Here is a tiny trained network, its code and every weight. The questions are about switching its units off for an input and a class, where a switched-off unit gives its printed mean instead of its output.

import numpy as np


def w(rows, s, z=0):
    codes = np.array(rows[::2]) - 128.0
    scale = np.full(codes.shape[1], s)
    scale[-1] = z or s
    return codes * scale


def f(y):
    return np.maximum(y, 0)


def log_softmax(a):
    a = a - a.max(-1, keepdims=True)
    return a - np.log(np.exp(a).sum(-1, keepdims=True))


def net(x, mask):
    res = np.array(x, float).reshape(1, 7) / 4 @ E
    y = f(res @ A[0][:, :-1].T + A[0][:, -1])
    res = res + np.where(mask, y, B[0][:, -1]) @ B[0][:, :-1]
    return log_softmax(res[-1] @ U[:, :-1].T + U[:, -1])


A, B = {}, {}
E = w([
[198,34,190,198,111,132,168,115],'x0',
[127,127,127,128,127,127,129,129],'x1',
[37,97,51,206,47,150,150,105],'x2',
[99,85,82,113,231,108,142,36],'x3',
[162,70,112,54,83,161,14,76],'x4',
[16,107,230,156,149,138,69,133],'x5',
[146,173,168,127,68,2,125,37],'x6',
],0.0094)
A[0] = w([
[108,81,109,74,69,162,79,100,99],'N1',
[140,92,112,143,202,131,130,71,77],'N2',
[44,135,235,132,114,108,60,154,53],'N3',
[89,135,70,109,199,112,149,89,115],'N4',
[143,120,87,170,196,181,102,173,55],'N5',
[113,168,180,139,80,39,86,83,83],'N6',
[118,139,140,121,82,24,157,55,117],'N7',
[125,78,70,144,141,191,140,189,29],'N8',
[210,145,28,94,71,125,174,129,95],'N9',
[145,144,135,120,38,150,79,182,159],'N10',
[51,182,60,101,94,145,123,118,122],'N11',
[136,186,155,125,67,150,137,205,136],'N12',
[195,2,177,194,132,131,172,98,212],'N13',
[153,85,101,123,111,141,20,102,81],'N14',
[189,132,212,76,198,78,120,150,86],'N15',
[41,142,182,117,133,151,90,115,54],'N16',
[41,102,44,220,20,144,157,66,148],'N17',
[105,178,143,157,159,80,214,206,195],'N18',
[76,175,67,89,195,82,86,127,135],'N19',
[123,92,134,62,86,166,43,105,93],'N20',
[192,116,56,97,105,141,137,118,124],'N21',
[26,91,176,120,134,128,76,134,53],'N22',
[171,174,45,68,95,152,181,127,15],'N23',
[100,74,102,122,211,103,144,52,67],'N24',
[138,101,104,115,170,192,122,193,51],'N25',
[100,182,135,232,199,111,155,161,138],'N26',
[70,80,182,116,121,144,71,117,120],'N27',
[97,107,93,99,196,148,141,49,74],'N28',
[89,218,108,75,95,137,76,183,135],'N29',
[181,169,185,86,188,126,118,135,67],'N30',
[192,61,110,104,115,140,39,122,56],'N31',
[126,32,127,197,81,127,153,116,124],'N32',
[96,98,137,129,173,186,108,163,1],'N33',
[137,105,118,125,154,233,106,192,49],'N34',
[115,89,81,147,178,169,109,186,24],'N35',
],0.0089,0.0016)
B[0] = w([
[97,140,102,76,135,99,168,138,194],'N1',
[159,89,175,132,83,139,127,164,175],'N2',
[177,106,117,187,175,147,149,117,217],'N3',
[141,95,167,114,90,149,158,136,190],'N4',
[148,157,88,139,82,79,95,97,183],'N5',
[169,128,99,157,107,79,99,97,217],'N6',
[159,142,98,155,93,60,47,122,221],'N7',
[157,150,101,126,96,94,110,124,193],'N8',
[160,92,108,205,200,153,141,99,214],'N9',
[153,26,189,91,98,127,156,124,195],'N10',
[114,188,164,115,111,221,103,133,198],'N11',
[167,44,198,114,73,130,171,146,196],'N12',
[104,254,179,109,107,204,131,77,232],'N13',
[59,142,130,93,142,94,163,94,196],'N14',
[125,150,71,106,162,153,84,205,214],'N15',
[134,114,108,181,169,150,131,112,189],'N16',
[140,127,94,46,185,136,73,232,249],'N17',
[73,119,105,76,135,98,182,102,226],'N18',
[115,181,183,149,87,181,123,97,205],'N19',
[74,139,105,90,135,103,184,107,205],'N20',
[157,108,114,171,193,151,169,108,187],'N21',
[142,109,126,179,177,128,124,117,199],'N22',
[165,132,133,191,172,138,143,117,192],'N23',
[179,36,174,116,70,128,146,155,196],'N24',
[147,160,88,148,81,97,83,104,191],'N25',
[74,128,103,85,145,84,166,103,212],'N26',
[121,119,118,179,183,132,157,131,191],'N27',
[149,61,169,123,88,146,145,150,189],'N28',
[132,150,173,134,105,169,126,100,206],'N29',
[117,137,113,74,149,161,77,202,193],'N30',
[86,131,109,79,154,117,155,100,199],'N31',
[136,171,139,111,133,190,103,139,196],'N32',
[145,129,103,163,104,99,110,102,178],'N33',
[152,138,108,150,101,84,109,105,206],'N34',
[156,113,97,137,83,67,95,104,183],'N35',
],0.0087,0.012)
U = w([
[143,150,90,157,66,45,47,105,9],'0',
[134,105,117,215,222,158,160,124,75],'1',
[114,141,100,62,163,166,60,252,155],'2',
[137,44,211,105,53,139,162,161,149],'3',
[106,233,189,119,94,215,122,93,227],'4',
[53,136,102,68,147,69,216,111,137],'5',
],0.014,0.0013)

Each question gives the input, the list of numbers given to net, and the class t.
The units are the neurons (one row each of A and B). Each row of codes is followed by its name. A weight is (code - 128) times the scale printed after its matrix; where a second scale follows, it is the last column's (A, B and U).
mask holds one flag per neuron, in row order. A switched-off neuron (its flag False) gives its mean, the last column of its row in B, instead of its output. The means were averaged over made-up inputs and are rounded, as every weight is.
A unit's drop is (log p(t) with every unit on - log p(t) with that unit switched off) / (log p(t) with every unit on - log p(t) with every unit switched off).
The circuit of an input: a set's keep is (log p(t) with only the set's units on - log p(t) with every unit switched off) / (log p(t) with every unit on - log p(t) with every unit switched off). Starting from the 12 units with the biggest drops (on a tie, the unit counted first), units are removed one at a time, each time the one whose removal leaves the highest keep (on an exact tie, the one counted first), for as long as the keep stays at least 0.8.
circuit, biggest first: the units of the circuit, biggest drop first
most important unit: the unit with the biggest drop
k most important neurons: the k neurons with the biggest drops, biggest first
drop when u is switched off: that unit's drop, to one decimal
input [-6,-2,7,-6,8,-4,6], class 5: circuit, biggest first -> (N20; N1)
input [-7,1,0,3,-2,4,-3], class 4: most important unit -> N19
input [1,3,-4,3,6,-4,-3], class 5: circuit, biggest first -> (N31; N14)
input [-7,1,-8,-2,-3,-8,7], class 1: 2 most important neurons -> (N9; N23)
input [-4,-3,-7,-5,-3,8,0], class 1: 2 most important neurons -> (N3; N17)
input [-5,-8,4,0,-1,5,-2], class 1: 3 most important neurons -> (N13; N22; N16)
input [-4,-2,-6,2,7,7,-4], class 1: circuit, biggest first -> (N3; N27)
input [-8,-5,4,8,-6,1,-6], class 3: circuit, biggest first -> (N24; N4)
input [2,1,-5,-8,-6,8,-3], class 1: 3 most important neurons -> (N3; N16; N24)
input [-6,0,2,-7,7,3,-4], class 3: 2 most important neurons -> (N10; N12)
input [-2,7,-6,-8,-1,3,-7], class 3: 2 most important neurons -> (N12; N10)
input [-4,6,-1,6,4,-5,1], class 3: circuit, biggest first -> (N24; N28)
input [-5,7,-3,2,6,-2,1], class 5: 3 most important neurons -> (N13; N20; N14)
input [6,-4,0,6,-8,0,0], class 5: most important unit -> N26
input [-3,0,5,4,7,-4,-4], class 5: 2 most important neurons -> (N14; N20)
input [-3,8,-6,4,-5,0,3], class 2: 2 most important neurons -> (N15; N30)
input [-4,3,3,7,5,-4,6], class 3: 2 most important neurons -> (N24; N28)
input [-1,-6,-5,1,1,-6,-3], class 1: 2 most important neurons -> (N17; N9)
input [-5,-4,-5,-6,-8,-1,8], class 0: drop when N21 is switched off -> 0.1
input [8,-7,8,-7,2,-7,7], class 2: drop when N17 is switched off -> 1.1
input [1,-5,-3,-7,-6,-6,-5], class 3: circuit, biggest first -> (N12)
